Here is a tiny trained network, its code and every weight. The questions are about switching its units off for an input and a target symbol, where a switched-off unit gives its printed mean instead of its output.

import numpy as np


def w(rows, s, z=0):
    codes = np.array(rows[::2]) - 128.0
    scale = np.full(codes.shape[1], s)
    scale[-1] = z or s
    return codes * scale


def norm(h):
    return h / np.sqrt((h * h).mean(-1, keepdims=True) + 1e-5)


def f(y):
    return np.maximum(y, 0)


def softmax(a):
    e = np.exp(a - a.max(-1, keepdims=True))
    return e / e.sum(-1, keepdims=True)


def log_softmax(a):
    a = a - a.max(-1, keepdims=True)
    return a - np.log(np.exp(a).sum(-1, keepdims=True))


def net(x, mask):
    ids = ['ΓΘΣΦαβδεζμπω'.index(c) for c in x.split()]
    T = len(ids)
    res = E[ids] + P[:T]
    r = norm(res)
    for j in range(2):
        rows = slice(2 * j, 2 * j + 2)
        q, k, v = (r @ M[0][rows].T for M in (Q, K, V))
        z = softmax(np.where(np.tri(T) > 0, q @ k.T / 2**0.5, -1e9)) @ v
        o = O[0][rows]
        res = res + np.where(mask[j], z, o[:, -1]) @ o[:, :-1]
    y = f(norm(res) @ A[0][:, :-1].T + A[0][:, -1])
    res = res + np.where(mask[2:6], y, B[0][:, -1]) @ B[0][:, :-1]
    return log_softmax(norm(res)[-1] @ U[:, :-1].T + U[:, -1])


Q, K, V, O, A, B = {}, {}, {}, {}, {}, {}
E = w([
[200,98,136,81,148,157,195],'Γ',
[127,154,88,105,172,159,183],'Θ',
[122,146,72,179,98,176,161],'Σ',
[140,144,108,82,136,165,171],'Φ',
[163,172,30,116,137,76,161],'α',
[142,91,135,131,98,159,182],'β',
[156,182,88,173,201,68,123],'δ',
[106,113,151,116,145,130,249],'ε',
[163,159,88,119,198,128,72],'ζ',
[171,109,126,174,163,116,130],'μ',
[194,61,125,138,151,72,89],'π',
[129,115,65,139,111,177,75],'ω',
],0.018)
P = w([
[214,168,141,148,98,214,201],'0',
[118,55,94,67,133,106,96],'1',
[96,96,103,163,115,138,155],'2',
[166,139,154,189,193,159,165],'3',
[100,92,102,76,121,98,89],'4',
[111,126,81,174,104,133,133],'5',
[198,128,95,249,214,137,139],'6',
[90,104,104,78,120,99,91],'7',
],0.014)
Q[0] = w([
[198,40,88,155,229,128,65],'h1',
[215,164,133,241,58,147,238],'h1',
[174,131,210,150,162,72,102],'h2',
[185,162,254,176,129,201,100],'h2',
],0.0071)
K[0] = w([
[139,103,94,193,131,92,66],'h1',
[254,101,172,172,169,154,144],'h1',
[242,112,142,120,164,126,142],'h2',
[214,154,120,198,152,237,179],'h2',
],0.0095)
V[0] = w([
[154,152,107,203,230,158,171],'h1',
[73,205,185,79,116,140,121],'h1',
[254,82,121,161,198,174,153],'h2',
[61,75,127,60,100,75,72],'h2',
],0.0076)
O[0] = w([
[120,189,161,155,154,141,150,255],'h1',
[194,94,113,96,180,115,136,1],'h1',
[87,251,155,140,112,110,128,246],'h2',
[67,5,201,120,121,159,100,95],'h2',
],0.011,0.0073)
A[0] = w([
[144,79,198,37,65,103,95,254],'n1',
[157,108,101,166,132,138,254,55],'n2',
[150,150,123,172,227,67,154,88],'n3',
[213,178,147,184,151,196,223,214],'n4',
],0.0081,0.0031)
B[0] = w([
[192,196,143,151,139,117,150,161],'n1',
[160,119,79,177,169,97,8,168],'n2',
[191,95,90,174,221,205,133,185],'n3',
[178,159,26,143,86,59,103,255],'n4',
],0.012,0.0092)
U = w([
[151,96,169,145,61,163,165,252],'Γ',
[124,162,142,47,172,135,1,54],'Θ',
[194,113,133,54,116,185,113,225],'Σ',
[53,140,83,61,166,203,175,75],'Φ',
[176,49,78,134,91,186,42,223],'α',
[73,106,65,55,78,24,111,41],'β',
[122,69,143,173,183,72,199,164],'δ',
[225,62,150,194,122,58,56,127],'ε',
[144,147,102,182,232,177,101,63],'ζ',
[177,252,125,138,95,141,192,161],'μ',
[14,157,167,180,73,80,108,34],'π',
[64,71,70,200,80,221,139,103],'ω',
],0.0085,0.0023)

Each question gives the input, a string of symbols that net reads in full, and the target symbol t.
The units are the heads (2 rows each of Q, K, V and O) and the neurons (one row each of A and B). Each row of codes is followed by its name. A weight is (code - 128) times the scale printed after its matrix; where a second scale follows, it is the last column's (O, A, B and U).
mask holds one flag per unit, heads first, then neurons. A switched-off unit (its flag False) gives its mean, the last column of its rows in O or B, instead of its output. The means were averaged over made-up inputs and are rounded, as every weight is.
A unit's drop is (log p(t) with every unit on - log p(t) with that unit switched off) / (log p(t) with every unit on - log p(t) with every unit switched off).
The circuit of an input: a set's keep is (log p(t) with only the set's units on - log p(t) with every unit switched off) / (log p(t) with every unit on - log p(t) with every unit switched off). Starting from all 6 units, units are removed one at a time, each time the one whose removal leaves the highest keep (on an exact tie, the one counted first), for as long as the keep stays at least 0.8.
circuit, biggest first: the units of the circuit, biggest drop first
most important unit: the unit with the biggest drop
top k neurons: the k neurons with the biggest drops, biggest first
which heads matter: for each layer, one digit per head in row order, 1 if its drop is at least 0.15 and else 0, layers parted by /
drop of u: that unit's drop, to one decimal
input δ μ Θ μ α Γ ζ Φ, target Σ: most important unit => h2
input α ζ μ ω α ω, target ω: which heads matter => 01
input ε α α α α, target β: which heads matter => 01
input ε ζ ζ Φ ω α α μ, target π: circuit, biggest first => [n3; n4; h2]
input μ Γ π, target π: which heads matter => 10
input π β μ ω ζ, target Θ: top 3 neurons => [n4; n3; n2]
input π Γ ζ α δ, target ζ: circuit, biggest first => [n3; n4; h2]
input ζ Σ ζ π μ, target π: which heads matter => 11
input Σ μ Θ α β Γ ε ω, target α: which heads matter => 11
input α ω ζ π δ, target ζ: top 2 neurons => [n4; n3]
input α Θ ε ζ μ Γ α Φ, target Σ: circuit, biggest first => [h2; h1; n1; n4]
input ε ε μ α α ζ α ε, target δ: top 3 neurons => [n4; n1; n3]
input Γ π Φ μ ζ δ π ω, target α: top 2 neurons => [n1; n4]
input α α ε ω ε Φ δ α, target β: drop of n2 => 0.2
input α Σ α Γ Θ, target Φ: drop of h1 => 0.0
input α π α δ Φ α ε ζ, target Θ: drop of h1 => 0.2
